[[-25   0   4  18  18]
 [ 10  38  46   2   2]
 [-31  15  26 -35 -35]
 [ -9  23  29  17  17]]
:
[[ 18   2 -35  17]
 [ 18   2 -35  17]
 [  4  46  26  29]
 [  0  38  15  23]
 [-25  10 -31  -9]]

[[-23   0  -2   3  25   5  24]
 [-18  34 -41   8  24  -1  12]
 [-21  -8   5  -7 -32  -3 -19]
 [  2 -10  22  10  10  24  38]
 [-11  -4 -11   6  -1   5  10]
 [-15   6 -11  -8  11  -6 -19]
 [  5  -7 -10  13 -16  14  17]
 [ 27 -12  20  24  -3  27  28]]
:
[[ 24  12 -19  38  10 -19  17  28]
 [  5  -1  -3  24   5  -6  14  27]
 [ 25  24 -32  10  -1  11 -16  -3]
 [  3   8  -7  10   6  -8  13  24]
 [ -2 -41   5  22 -11 -11 -10  20]
 [  0  34  -8 -10  -4   6  -7 -12]
 [-23 -18 -21   2 -11 -15   5  27]]

[[ -3  17 -19   2]
 [ 11   4 -27 -30]
 [ 11 -11  21  13]
 [-42   0  -5  24]
 [-13   5  22  13]]
:
[[  2 -30  13  24  13]
 [-19 -27  21  -5  22]
 [ 17   4 -11   0   5]
 [ -3  11  11 -42 -13]]

[[ 15 -18  25  -7   2 -33 -17  13]
 [  7  37  -2  36  -8 -25   5  18]
 [ 17  32  -4  44 -10 -30   6  19]
 [-10  16  -9  12 -31  -6  -9  -1]
 [ 11 -15  17 -10  15 -35 -14   0]
 [ 15 -16  18  -3  19 -36 -12   0]
 [ 20  -4  -6  -1  14   0  -4 -21]
 [-12  26 -11  12 -12  -1  20   4]]
:
[[ 13  18  19  -1   0   0 -21   4]
 [-17   5   6  -9 -14 -12  -4  20]
 [-33 -25 -30  -6 -35 -36   0  -1]
 [  2  -8 -10 -31  15  19  14 -12]
 [ -7  36  44  12 -10  -3  -1  12]
 [ 25  -2  -4  -9  17  18  -6 -11]
 [-18  37  32  16 -15 -16  -4  26]
 [ 15   7  17 -10  11  15  20 -12]]

[[ 14  -8 -21 -27 -47  16 -14 -32 -31  -5]
 [  4  -3 -21   0 -38  40 -18  -6 -23 -40]]
:
[[ -5 -40]
 [-31 -23]
 [-32  -6]
 [-14 -18]
 [ 16  40]
 [-47 -38]
 [-27   0]
 [-21 -21]
 [ -8  -3]
 [ 14   4]]

[[ 16 -24  -8  19  40 -24 -19  31 -25  26  23 -14  14]
 [-21  27 -11 -30  -6 -13  16  11  18 -15  -1 -15  -4]
 [ 26 -16   8  24  14  11  -3  -5  -5   5  -3   7   2]
 [  0   1   3  -1 -12   9   0  -7   5  -8  -6   7  -4]
 [  9  -9  15  14 -12   6 -18  -1 -11  -1   1  11 -10]
 [ 30 -15  16  28   6  18  -4 -12  -3  -1 -10  16  -5]]
:
[[ 14  -4   2  -4 -10  -5]
 [-14 -15   7   7  11  16]
 [ 23  -1  -3  -6   1 -10]
 [ 26 -15   5  -8  -1  -1]
 [-25  18  -5   5 -11  -3]
 [ 31  11  -5  -7  -1 -12]
 [-19  16  -3   0 -18  -4]
 [-24 -13  11   9   6  18]
 [ 40  -6  14 -12 -12   6]
 [ 19 -30  24  -1  14  28]
 [ -8 -11   8   3  15  16]
 [-24  27 -16   1  -9 -15]
 [ 16 -21  26   0   9  30]]

[[ 11  37  35 -19]
 [-24  18  13  22]
 [ 16  -9  -4  -6]
 [-11  12  11  -7]
 [ 23 -31 -23 -17]
 [-38  27  37  22]]
:
[[-19  22  -6  -7 -17  22]
 [ 35  13  -4  11 -23  37]
 [ 37  18  -9  12 -31  27]
 [ 11 -24  16 -11  23 -38]]
